Here is a tiny trained network, its code and every weight. The questions are about switching its units off for an input and a target symbol, where a switched-off unit gives its printed mean instead of its output.

import numpy as np


def w(rows, s, z=0):
    codes = np.array(rows[::2]) - 128.0
    scale = np.full(codes.shape[1], s)
    scale[-1] = z or s
    return codes * scale


def norm(h):
    return h / np.sqrt((h * h).mean(-1, keepdims=True) + 1e-5)


def f(y):
    return np.maximum(y, 0)


def softmax(a):
    e = np.exp(a - a.max(-1, keepdims=True))
    return e / e.sum(-1, keepdims=True)


def log_softmax(a):
    a = a - a.max(-1, keepdims=True)
    return a - np.log(np.exp(a).sum(-1, keepdims=True))


def net(x, mask):
    ids = ['ΓΘΛΩβεζημξσφψ'.index(c) for c in x.split()]
    T = len(ids)
    res = E[ids] + P[:T]
    u = 0
    for l in range(2):
        q, k, v = (norm(res) @ M[l].T for M in (Q, K, V))
        z = softmax(np.where(np.tri(T) > 0, q @ k.T / 2**0.5, -1e9)) @ v
        res = res + np.where(mask[u], z, O[l][:, -1]) @ O[l][:, :-1]
        u += 1
        y = f(norm(res) @ A[l][:, :-1].T + A[l][:, -1])
        res = res + np.where(mask[u : u + 12], y, B[l][:, -1]) @ B[l][:, :-1]
        u += 12
    return log_softmax(norm(res)[-1] @ U[:, :-1].T + U[:, -1])


Q, K, V, O, A, B = {}, {}, {}, {}, {}, {}
E = w([
[151,100,140,125,108,140,157,122,112,104],'Γ',
[138,107,135,140,104,146,158,122,102,114],'Θ',
[144,93,126,128,113,146,138,120,121,100],'Λ',
[135,102,122,146,99,135,142,125,117,112],'Ω',
[142,94,139,125,103,136,153,138,141,114],'β',
[147,141,143,138,113,113,171,133,137,105],'ε',
[224,85,1,51,142,73,182,136,117,230],'ζ',
[133,125,119,157,139,113,148,113,134,92],'η',
[98,90,142,128,121,108,118,112,120,139],'μ',
[95,106,121,148,136,138,147,113,162,126],'ξ',
[100,118,108,134,118,92,96,149,128,112],'σ',
[105,141,138,163,150,106,93,112,128,125],'φ',
[98,165,131,113,90,136,96,112,147,123],'ψ',
],0.0026)
P = w([
[78,90,254,160,152,192,133,179,48,4],'0',
[62,102,212,174,127,170,141,160,94,28],'1',
[62,110,193,172,134,145,146,157,132,52],'2',
[85,97,168,163,118,128,165,138,128,73],'3',
[104,94,148,152,107,112,167,126,133,80],'4',
[111,92,137,147,104,101,173,118,134,100],'5',
[121,93,124,143,98,92,174,108,143,112],'6',
[128,92,106,133,103,88,168,95,156,118],'7',
[131,93,93,132,99,73,175,91,161,130],'8',
[143,96,78,117,103,63,171,82,165,136],'9',
[150,96,64,108,100,55,172,60,170,144],'10',
[171,107,53,106,89,51,175,54,179,164],'11',
[174,108,40,94,97,50,179,44,183,164],'12',
[186,119,28,89,82,45,187,38,180,182],'13',
],0.00098)
Q[0] = w([
[214,225,121,34,190,246,37,201,51,245],'0.h1',
[4,247,229,166,252,188,8,217,102,168],'0.h1',
],0.0039)
K[0] = w([
[141,99,195,147,97,218,192,225,79,21],'0.h1',
[72,135,253,174,130,219,81,213,58,47],'0.h1',
],0.0039)
V[0] = w([
[232,98,139,87,88,199,239,248,143,119],'0.h1',
[65,47,163,45,57,194,86,143,100,210],'0.h1',
],0.0015)
O[0] = w([
[103,161,24,84,98,200,210,125,118,101,79],'0.h1',
[43,53,126,7,70,68,114,50,80,138,3],'0.h1',
],0.0021,0.00055)
A[0] = w([
[161,179,54,72,190,107,99,148,131,231,73],'0.n1',
[163,180,110,106,181,125,113,79,101,224,1],'0.n2',
[182,174,105,37,163,206,160,70,42,145,120],'0.n3',
[169,171,103,142,194,185,132,96,137,96,94],'0.n4',
[73,140,166,125,111,69,60,140,160,141,228],'0.n5',
[187,111,221,137,111,185,149,76,144,166,198],'0.n6',
[171,122,92,80,251,157,129,223,28,153,56],'0.n7',
[135,186,154,119,164,134,151,180,179,142,84],'0.n8',
[120,197,58,131,169,88,88,105,98,172,22],'0.n9',
[132,116,204,140,164,164,171,104,118,196,189],'0.n10',
[82,83,184,70,227,104,52,65,36,214,26],'0.n11',
[177,177,190,202,174,78,130,119,179,62,71],'0.n12',
],0.0019,0.00094)
B[0] = w([
[195,116,113,108,167,124,99,94,57,135,152],'0.n1',
[106,53,153,167,121,85,52,149,23,61,137],'0.n2',
[5,106,123,129,240,111,139,142,101,74,166],'0.n3',
[152,128,120,144,95,172,183,140,73,83,150],'0.n4',
[175,151,92,129,116,165,152,156,139,95,230],'0.n5',
[100,142,108,190,183,54,90,143,150,117,219],'0.n6',
[230,123,66,9,168,164,184,147,120,219,140],'0.n7',
[123,147,100,174,116,65,114,66,128,144,137],'0.n8',
[216,120,121,150,119,80,78,67,126,119,140],'0.n9',
[155,124,82,114,110,100,47,136,150,80,166],'0.n10',
[198,163,104,176,102,174,226,149,129,79,157],'0.n11',
[98,56,139,48,88,124,95,116,107,162,254],'0.n12',
],0.002,0.0014)
Q[1] = w([
[127,238,87,3,123,247,162,165,46,174],'1.h1',
[7,215,248,28,221,231,9,254,95,216],'1.h1',
],0.0038)
K[1] = w([
[92,57,249,228,139,156,213,109,118,13],'1.h1',
[74,142,244,138,95,207,113,181,70,3],'1.h1',
],0.0036)
V[1] = w([
[104,193,158,137,67,131,103,77,253,137],'1.h1',
[136,180,67,118,80,77,72,175,108,74],'1.h1',
],0.0025)
O[1] = w([
[65,147,204,147,69,227,130,152,106,67,4],'1.h1',
[40,180,53,63,121,117,35,251,119,45,189],'1.h1',
],0.0027,0.0012)
A[1] = w([
[145,145,229,171,102,177,142,63,107,131,1],'1.n1',
[89,166,201,73,42,246,94,139,54,94,31],'1.n2',
[143,136,186,112,85,93,113,117,135,102,208],'1.n3',
[123,170,104,113,116,222,160,120,96,100,95],'1.n4',
[134,130,87,144,140,138,121,141,28,216,76],'1.n5',
[175,111,237,168,101,120,5,146,136,159,34],'1.n6',
[160,177,133,73,160,107,165,151,83,142,80],'1.n7',
[175,132,108,183,155,200,143,179,157,131,89],'1.n8',
[130,88,146,138,133,72,157,97,124,142,118],'1.n9',
[106,223,169,91,50,219,78,68,91,81,198],'1.n10',
[155,98,159,127,132,149,128,156,71,88,247],'1.n11',
[116,122,70,89,136,118,185,115,86,133,146],'1.n12',
],0.0034,0.00084)
B[1] = w([
[39,87,53,151,203,187,184,114,211,180,151],'1.n1',
[158,240,168,10,110,208,53,3,217,78,177],'1.n2',
[100,114,120,134,167,109,94,110,118,168,203],'1.n3',
[122,117,208,109,58,65,148,217,209,211,145],'1.n4',
[62,217,154,175,120,176,86,135,146,109,149],'1.n5',
[250,115,233,190,224,184,66,204,162,179,189],'1.n6',
[50,155,182,121,99,66,124,138,185,138,150],'1.n7',
[147,201,136,137,193,60,137,60,89,103,151],'1.n8',
[122,146,149,103,108,150,111,125,96,152,251],'1.n9',
[177,197,119,27,72,135,117,4,173,113,177],'1.n10',
[132,148,83,128,110,113,127,112,167,160,211],'1.n11',
[135,145,164,143,132,163,99,153,126,120,242],'1.n12',
],0.0039,0.0023)
U = w([
[107,86,220,7,217,61,218,157,41,66,129],'Γ',
[37,238,151,171,167,202,119,127,6,131,124],'Θ',
[214,6,71,62,226,244,122,84,37,21,98],'Λ',
[212,128,62,212,4,238,120,161,20,96,182],'Ω',
[214,14,200,69,8,193,239,219,177,143,197],'β',
[129,243,229,216,21,29,252,238,250,123,49],'ε',
[136,243,33,18,248,167,153,247,105,252,2],'ζ',
[235,237,107,252,246,30,220,24,73,8,125],'η',
[56,9,230,103,56,25,17,7,5,247,12],'μ',
[8,43,71,211,214,192,231,18,244,225,173],'ξ',
[4,62,8,160,97,13,9,239,214,3,171],'σ',
[239,82,226,237,244,159,15,239,208,212,214],'φ',
[154,244,184,9,107,206,7,17,249,60,124],'ψ',
],0.004,0.002)

Each question gives the input, a string of symbols that net reads in full, and the target symbol t.
The units are the heads (2 rows each of Q, K, V and O) and the neurons (one row each of A and B). Each row of codes is followed by its name. A weight is (code - 128) times the scale printed after its matrix; where a second scale follows, it is the last column's (O, A, B and U).
mask holds one flag per unit, layer by layer, with each layer's heads first. A switched-off unit (its flag False) gives its mean, the last column of its rows in O or B, instead of its output. The means were averaged over made-up inputs and are rounded, as every weight is.
A unit's drop is (log p(t) with every unit on - log p(t) with that unit switched off) / (log p(t) with every unit on - log p(t) with every unit switched off).
The circuit of an input: a set's keep is (log p(t) with only the set's units on - log p(t) with every unit switched off) / (log p(t) with every unit on - log p(t) with every unit switched off). Starting from the 12 units with the biggest drops (on a tie, the unit counted first), units are removed one at a time, each time the one whose removal leaves the highest keep (on an exact tie, the one counted first), for as long as the keep stays at least 0.8.
units of the circuit, in order: the units of the circuit, biggest drop first
most important unit: the unit with the biggest drop
k most important neurons: the k neurons with the biggest drops, biggest first
top k neurons in layer l: the k neurons of layer l with the biggest drops, biggest first
input Ω ε ψ μ η η β ε, target η: units of the circuit, in order	0.h1, 1.n8
input Γ ξ σ σ ε Ω Θ ψ η Ω ε ε, target ε: units of the circuit, in order	0.h1, 1.n4, 1.h1, 1.n2
input Θ ξ φ μ, target φ: 2 most important neurons	1.n6, 0.n10
input η Λ ψ η ξ Ω β Ω β β Θ, target β: units of the circuit, in order	0.h1, 1.n4, 1.n2
input Γ Γ Ω Θ, target Ω: most important unit	1.h1
input Λ Λ Ω Θ η ψ Λ μ Λ ε φ, target φ: units of the circuit, in order	0.h1, 1.n6
input μ ψ Γ η Ω, target η: units of the circuit, in order	0.h1, 1.n8
input Ω ζ Γ Θ μ ξ η σ Ω Ω Γ β σ ε, target ε: units of the circuit, in order	1.n2, 1.n7
input μ σ η Θ Θ μ Γ Ω η Ω Λ, target η: units of the circuit, in order	0.h1, 0.n12, 1.n8, 1.n2
input Θ ε ξ, target ξ: units of the circuit, in order	1.h1, 1.n1
input ψ Γ φ ε σ Γ ε η Λ Ω β η Ω Ω, target η: units of the circuit, in order	0.h1, 1.n8, 0.n12, 1.n2
input β Ω σ β β σ ε η σ μ Θ ε η, target η: 4 most important neurons	0.n4, 1.n2, 1.n6, 1.n10
input μ Ω η Θ ξ σ η β, target σ: 2 most important neurons	0.n5, 1.n6
input η ζ μ, target μ: 2 most important neurons	1.n6, 1.n9
input ζ σ ε ξ η σ Ω, target Ω: top 2 neurons in layer 0	0.n6, 0.n7
input Θ Ω Λ ψ η ξ η β Ω ε Γ Γ, target ε: top 3 neurons in layer 1	1.n4, 1.n6, 1.n2
input Ω σ Γ ε μ β, target μ: most important unit	0.h1
input Ω σ Ω η, target σ: 2 most important neurons	0.n12, 1.n6
input η μ φ Γ η, target φ: 2 most important neurons	0.n12, 1.n6
input Λ Ω μ, target μ: most important unit	0.n11
input ζ β φ Γ, target Γ: 2 most important neurons	1.n6, 1.n2
input Γ σ ζ Ω, target Ω: 2 most important neurons	1.n6, 1.n2
input β φ Λ ψ ψ μ σ Θ, target σ: 2 most important neurons	0.n6, 0.n10
input Λ μ ξ Γ η, target ξ: 2 most important neurons	0.n12, 1.n1
input φ Ω ξ β Λ ζ ε σ μ η Θ σ Θ, target σ: top 2 neurons in layer 1	1.n6, 1.n2
